Below is a small trained network, with its code and all its weights. Each question gives an input and a target symbol and asks what happens when units are switched off, that is, made to give their printed mean instead of their output.

import numpy as np


def w(rows, s, z=0):
    codes = np.array(rows[::2]) - 128.0
    scale = np.full(codes.shape[1], s)
    scale[-1] = z or s
    return codes * scale


def f(y):
    return np.maximum(y, 0)


def softmax(a):
    e = np.exp(a - a.max(-1, keepdims=True))
    return e / e.sum(-1, keepdims=True)


def log_softmax(a):
    a = a - a.max(-1, keepdims=True)
    return a - np.log(np.exp(a).sum(-1, keepdims=True))


def net(x, mask):
    ids = ['θλμπτω'.index(c) for c in x.split()]
    T = len(ids)
    res = E[ids] + P[:T]
    u = 0
    for l in range(2):
        q, k, v = (res @ M[l].T for M in (Q, K, V))
        z = softmax(np.where(np.tri(T) > 0, q @ k.T / 3**0.5, -1e9)) @ v
        res = res + np.where(mask[u], z, O[l][:, -1]) @ O[l][:, :-1]
        u += 1
        y = f(res @ A[l][:, :-1].T + A[l][:, -1])
        res = res + np.where(mask[u : u + 24], y, B[l][:, -1]) @ B[l][:, :-1]
        u += 24
    return log_softmax(res[-1] @ U[:, :-1].T + U[:, -1])


Q, K, V, O, A, B = {}, {}, {}, {}, {}, {}
E = w([
[114,169,135],'θ',
[34,74,222],'λ',
[143,86,140],'μ',
[115,167,135],'π',
[5,98,65],'τ',
[153,158,149],'ω',
],0.013)
P = w([
[111,130,244],'0',
[70,254,172],'1',
[92,207,185],'2',
[106,188,197],'3',
[142,133,222],'4',
[132,138,220],'5',
[123,143,222],'6',
[116,141,222],'7',
[124,140,232],'8',
[131,133,238],'9',
[116,134,235],'10',
],0.0034)
Q[0] = w([
[153,130,189],'0.h1',
[157,157,12],'0.h1',
[93,104,240],'0.h1',
],0.011)
K[0] = w([
[100,128,89],'0.h1',
[242,187,144],'0.h1',
[36,9,113],'0.h1',
],0.012)
V[0] = w([
[152,40,21],'0.h1',
[14,84,206],'0.h1',
[188,88,254],'0.h1',
],0.0059)
O[0] = w([
[153,200,253,63],'0.h1',
[84,13,111,253],'0.h1',
[212,18,20,156],'0.h1',
],0.0055,0.006)
A[0] = w([
[233,106,125,121],'0.n1',
[202,179,67,6],'0.n2',
[218,92,71,119],'0.n3',
[92,204,130,142],'0.n4',
[132,238,177,161],'0.n5',
[97,119,99,133],'0.n6',
[166,188,86,119],'0.n7',
[103,111,190,134],'0.n8',
[113,102,149,124],'0.n9',
[106,125,72,102],'0.n10',
[147,88,95,105],'0.n11',
[146,216,147,158],'0.n12',
[178,164,121,124],'0.n13',
[86,201,121,143],'0.n14',
[107,80,167,127],'0.n15',
[198,233,7,3],'0.n16',
[104,127,123,167],'0.n17',
[182,161,152,110],'0.n18',
[226,199,204,16],'0.n19',
[120,150,10,176],'0.n20',
[99,118,80,148],'0.n21',
[177,195,68,111],'0.n22',
[100,154,166,141],'0.n23',
[225,167,2,12],'0.n24',
],0.012)
B[0] = w([
[163,199,83,156],'0.n1',
[27,253,14,128],'0.n2',
[185,155,83,168],'0.n3',
[152,43,146,165],'0.n4',
[111,32,114,188],'0.n5',
[128,100,132,185],'0.n6',
[128,42,112,131],'0.n7',
[90,137,104,217],'0.n8',
[119,130,111,184],'0.n9',
[166,164,89,142],'0.n10',
[71,176,85,158],'0.n11',
[105,55,112,171],'0.n12',
[104,99,134,132],'0.n13',
[173,103,147,169],'0.n14',
[97,137,102,238],'0.n15',
[18,242,3,128],'0.n16',
[126,76,123,253],'0.n17',
[98,104,50,130],'0.n18',
[232,238,236,128],'0.n19',
[192,128,195,238],'0.n20',
[136,75,134,217],'0.n21',
[141,62,176,130],'0.n22',
[152,117,96,180],'0.n23',
[23,121,8,128],'0.n24',
],0.012,0.0047)
Q[1] = w([
[100,4,151],'1.h1',
[198,156,128],'1.h1',
[83,119,94],'1.h1',
],0.013)
K[1] = w([
[56,191,153],'1.h1',
[246,157,110],'1.h1',
[75,83,91],'1.h1',
],0.011)
V[1] = w([
[3,41,220],'1.h1',
[173,112,238],'1.h1',
[177,73,213],'1.h1',
],0.0063)
O[1] = w([
[2,111,202,245],'1.h1',
[215,210,179,103],'1.h1',
[181,208,215,139],'1.h1',
],0.0075,0.013)
A[1] = w([
[108,116,47,101],'1.n1',
[113,138,10,109],'1.n2',
[246,160,144,99],'1.n3',
[64,115,117,155],'1.n4',
[110,132,166,132],'1.n5',
[100,150,73,153],'1.n6',
[101,94,95,149],'1.n7',
[100,136,196,132],'1.n8',
[108,108,103,145],'1.n9',
[92,120,162,164],'1.n10',
[84,177,138,36],'1.n11',
[133,99,98,165],'1.n12',
[128,99,26,132],'1.n13',
[155,92,113,135],'1.n14',
[123,93,85,184],'1.n15',
[92,245,4,4],'1.n16',
[106,101,152,156],'1.n17',
[207,117,97,114],'1.n18',
[162,119,156,215],'1.n19',
[167,167,187,182],'1.n20',
[87,135,187,158],'1.n21',
[69,206,65,29],'1.n22',
[116,197,94,6],'1.n23',
[155,153,206,112],'1.n24',
],0.011,0.012)
B[1] = w([
[165,188,164,145],'1.n1',
[153,32,166,136],'1.n2',
[39,35,200,151],'1.n3',
[137,145,168,251],'1.n4',
[134,105,110,171],'1.n5',
[152,95,173,145],'1.n6',
[122,163,154,213],'1.n7',
[135,102,97,195],'1.n8',
[132,158,153,184],'1.n9',
[160,133,92,229],'1.n10',
[239,162,83,131],'1.n11',
[103,162,133,178],'1.n12',
[89,194,96,151],'1.n13',
[119,163,163,155],'1.n14',
[113,168,84,207],'1.n15',
[246,244,9,128],'1.n16',
[128,123,93,226],'1.n17',
[45,182,142,151],'1.n18',
[188,208,143,187],'1.n19',
[226,86,116,153],'1.n20',
[162,101,105,225],'1.n21',
[227,184,211,129],'1.n22',
[206,248,15,128],'1.n23',
[164,136,59,137],'1.n24',
],0.012,0.016)
U = w([
[173,131,87,128],'θ',
[68,151,143,2],'λ',
[130,224,63,122],'μ',
[169,134,92,83],'π',
[106,11,131,134],'τ',
[136,119,254,229],'ω',
],0.0086,0.0043)

Each question gives the input, a string of symbols that net reads in full, and the target symbol t.
The units are the heads (3 rows each of Q, K, V and O) and the neurons (one row each of A and B). Each row of codes is followed by its name. A weight is (code - 128) times the scale printed after its matrix; where a second scale follows, it is the last column's (O, A, B and U).
mask holds one flag per unit, layer by layer, with each layer's heads first. A switched-off unit (its flag False) gives its mean, the last column of its rows in O or B, instead of its output. The means were averaged over made-up inputs and are rounded, as every weight is.
A unit's drop is (log p(t) with every unit on - log p(t) with that unit switched off) / (log p(t) with every unit on - log p(t) with every unit switched off).
most important unit: the unit with the biggest drop
top k neurons: the k neurons with the biggest drops, biggest first
k most important neurons of layer l: the k neurons of layer l with the biggest drops, biggest first
drop of u: that unit's drop, to one decimal
input ω ω θ, target ω: top 4 neurons : (0.n20, 1.n3, 0.n15, 0.n8)
input λ ω θ θ, target θ: 2 most important neurons of layer 0 : (0.n20, 0.n5)
input π λ ω π ω, target ω: 3 most important neurons of layer 1 : (1.n3, 1.n10, 1.n17)
input ω ω ω ω λ ω λ ω μ, target μ: top neuron : (1.n13)
input π θ λ, target λ: 3 most important neurons of layer 0 : (0.n15, 0.n20, 0.n8)
input θ μ λ μ, target μ: 2 most important neurons of layer 0 : (0.n3, 0.n5)
input ω μ τ, target ω: top 2 neurons : (0.n20, 0.n8)
input λ π ω π μ θ ω ω θ τ ω, target τ: top 2 neurons : (0.n20, 1.n19)
input τ ω ω λ, target τ: top 2 neurons : (1.n19, 1.n21)
input ω ω ω τ, target ω: top 2 neurons : (0.n20, 1.n3)
input ω μ π, target ω: 2 most important neurons of layer 1 : (1.n10, 1.n3)
input θ ω τ, target θ: 2 most important neurons of layer 0 : (0.n20, 0.n3)
input ω ω ω, target ω: top 2 neurons : (1.n3, 0.n15)
input λ λ μ, target λ: most important unit : 1.h1
input μ ω τ μ μ π ω ω λ ω μ, target τ: 3 most important neurons of layer 1 : (1.n19, 1.n21, 1.n8)
input ω μ π ω λ ω ω λ, target λ: drop of 0.n20 : 0.4
input θ ω ω π, target θ: drop of 1.n24 : 0.3
input ω μ μ θ, target ω: drop of 1.n5 : 0.1
input τ λ π μ π θ μ, target τ: drop of 1.n8 : 0.2
input θ ω ω θ, target θ: most important neuron of layer 1 : (1.n24)
